Here is a tiny trained network, its code and every weight. The questions are about switching its units off for an input and a class, where a switched-off unit gives its printed mean instead of its output.

import numpy as np


def w(rows, s, z=0):
    codes = np.array(rows[::2]) - 128.0
    scale = np.full(codes.shape[1], s)
    scale[-1] = z or s
    return codes * scale


def f(y):
    return np.maximum(y, 0)


def log_softmax(a):
    a = a - a.max(-1, keepdims=True)
    return a - np.log(np.exp(a).sum(-1, keepdims=True))


def net(x, mask):
    res = np.array(x, float).reshape(1, 4) / 4 @ E
    y = f(res @ A[0][:, :-1].T + A[0][:, -1])
    res = res + np.where(mask, y, B[0][:, -1]) @ B[0][:, :-1]
    return log_softmax(res[-1] @ U[:, :-1].T + U[:, -1])


A, B = {}, {}
E = w([
[227,166,244,26,118,68,147],'x0',
[144,127,254,191,165,44,159],'x1',
[121,100,188,125,67,132,67],'x2',
[103,178,126,141,13,207,247],'x3',
],0.0089)
A[0] = w([
[84,53,72,252,153,191,118,61],'N1',
[124,199,139,157,130,161,177,162],'N2',
[96,151,181,196,162,60,170,156],'N3',
[151,146,71,146,154,88,151,118],'N4',
[105,78,113,167,179,194,150,149],'N5',
[147,57,118,100,180,46,94,187],'N6',
[131,64,192,147,80,204,86,220],'N7',
[104,61,128,238,180,203,109,173],'N8',
[185,92,145,136,67,159,172,68],'N9',
[105,124,209,189,108,42,90,106],'N10',
[211,194,163,40,139,155,128,254],'N11',
[131,134,156,122,61,146,253,174],'N12',
],0.0082,0.003)
B[0] = w([
[139,72,191,84,149,158,167,254],'N1',
[145,110,65,169,173,86,81,186],'N2',
[131,159,145,71,142,181,15,201],'N3',
[164,164,86,111,144,72,1,161],'N4',
[190,116,167,152,110,143,140,196],'N5',
[176,66,95,165,101,74,130,214],'N6',
[162,141,118,187,155,80,46,192],'N7',
[218,114,165,108,57,125,116,233],'N8',
[110,106,95,136,141,95,151,168],'N9',
[126,106,104,66,166,112,58,203],'N10',
[204,92,193,173,91,169,117,246],'N11',
[141,58,87,111,51,111,68,234],'N12',
],0.0085,0.0093)
U = w([
[197,52,224,78,119,125,201,106],'0',
[146,56,64,137,104,12,129,115],'1',
[158,118,145,68,146,148,99,253],'2',
[151,113,100,170,128,63,106,232],'3',
[123,188,168,222,158,142,113,149],'4',
[143,236,132,58,165,86,186,15],'5',
[2,119,204,140,196,104,185,24],'6',
],0.008,0.003)

Each question gives the input, the list of numbers given to net, and the class t.
The units are the neurons (one row each of A and B). Each row of codes is followed by its name. A weight is (code - 128) times the scale printed after its matrix; where a second scale follows, it is the last column's (A, B and U).
mask holds one flag per neuron, in row order. A switched-off neuron (its flag False) gives its mean, the last column of its row in B, instead of its output. The means were averaged over made-up inputs and are rounded, as every weight is.
A unit's drop is (log p(t) with every unit on - log p(t) with that unit switched off) / (log p(t) with every unit on - log p(t) with every unit switched off).
The circuit of an input: a set's keep is (log p(t) with only the set's units on - log p(t) with every unit switched off) / (log p(t) with every unit on - log p(t) with every unit switched off). Starting from all 12 units, units are removed one at a time, each time the one whose removal leaves the highest keep (on an exact tie, the one counted first), for as long as the keep stays at least 0.8.
units of the circuit, in order: the units of the circuit, biggest drop first
k most important neurons: the k neurons with the biggest drops, biggest first
drop of u: that unit's drop, to one decimal
input [3,7,-5,7], class 1: 3 most important neurons -> (N12, N2, N1)
input [4,3,2,-8], class 1: units of the circuit, in order -> (N6)
input [3,5,0,-4], class 2: 2 most important neurons -> (N3, N10)
input [-8,1,3,-8], class 0: units of the circuit, in order -> (N1, N8)
input [3,6,8,7], class 3: units of the circuit, in order -> (N7, N1)
input [4,-3,3,6], class 1: units of the circuit, in order -> (N12, N1)
input [0,-4,-1,8], class 1: units of the circuit, in order -> (N12, N2)
input [0,-6,7,2], class 3: units of the circuit, in order -> (N7, N1)
input [5,-4,5,-7], class 1: 3 most important neurons -> (N6, N1, N3)
input [4,2,5,3], class 3: units of the circuit, in order -> (N1, N7)
input [-6,7,-4,2], class 2: units of the circuit, in order -> (N3, N6)
input [7,5,-2,8], class 1: 4 most important neurons -> (N12, N2, N1, N9)
input [6,5,-7,-1], class 3: 2 most important neurons -> (N1, N8)
input [-6,-6,-6,-3], class 0: units of the circuit, in order -> (N1, N5)
input [1,7,1,4], class 2: units of the circuit, in order -> (N3, N10)
input [2,4,6,-2], class 3: units of the circuit, in order -> (N1)
input [3,8,8,5], class 2: units of the circuit, in order -> (N3, N10)
input [-6,7,-2,3], class 2: units of the circuit, in order -> (N3, N6)
input [-6,5,-6,1], class 0: 3 most important neurons -> (N1, N8, N5)
input [-3,-6,-6,8], class 1: 2 most important neurons -> (N12, N2)
input [-8,-1,6,6], class 0: 3 most important neurons -> (N1, N8, N5)
input [2,7,-3,4], class 2: 2 most important neurons -> (N3, N6)
input [5,6,5,-5], class 2: drop of N6 -> -0.3
input [5,3,-8,8], class 1: drop of N1 -> 0.1
input [1,8,-4,-3], class 2: drop of N10 -> 0.2
input [-8,3,-2,5], class 0: drop of N9 -> 0.0
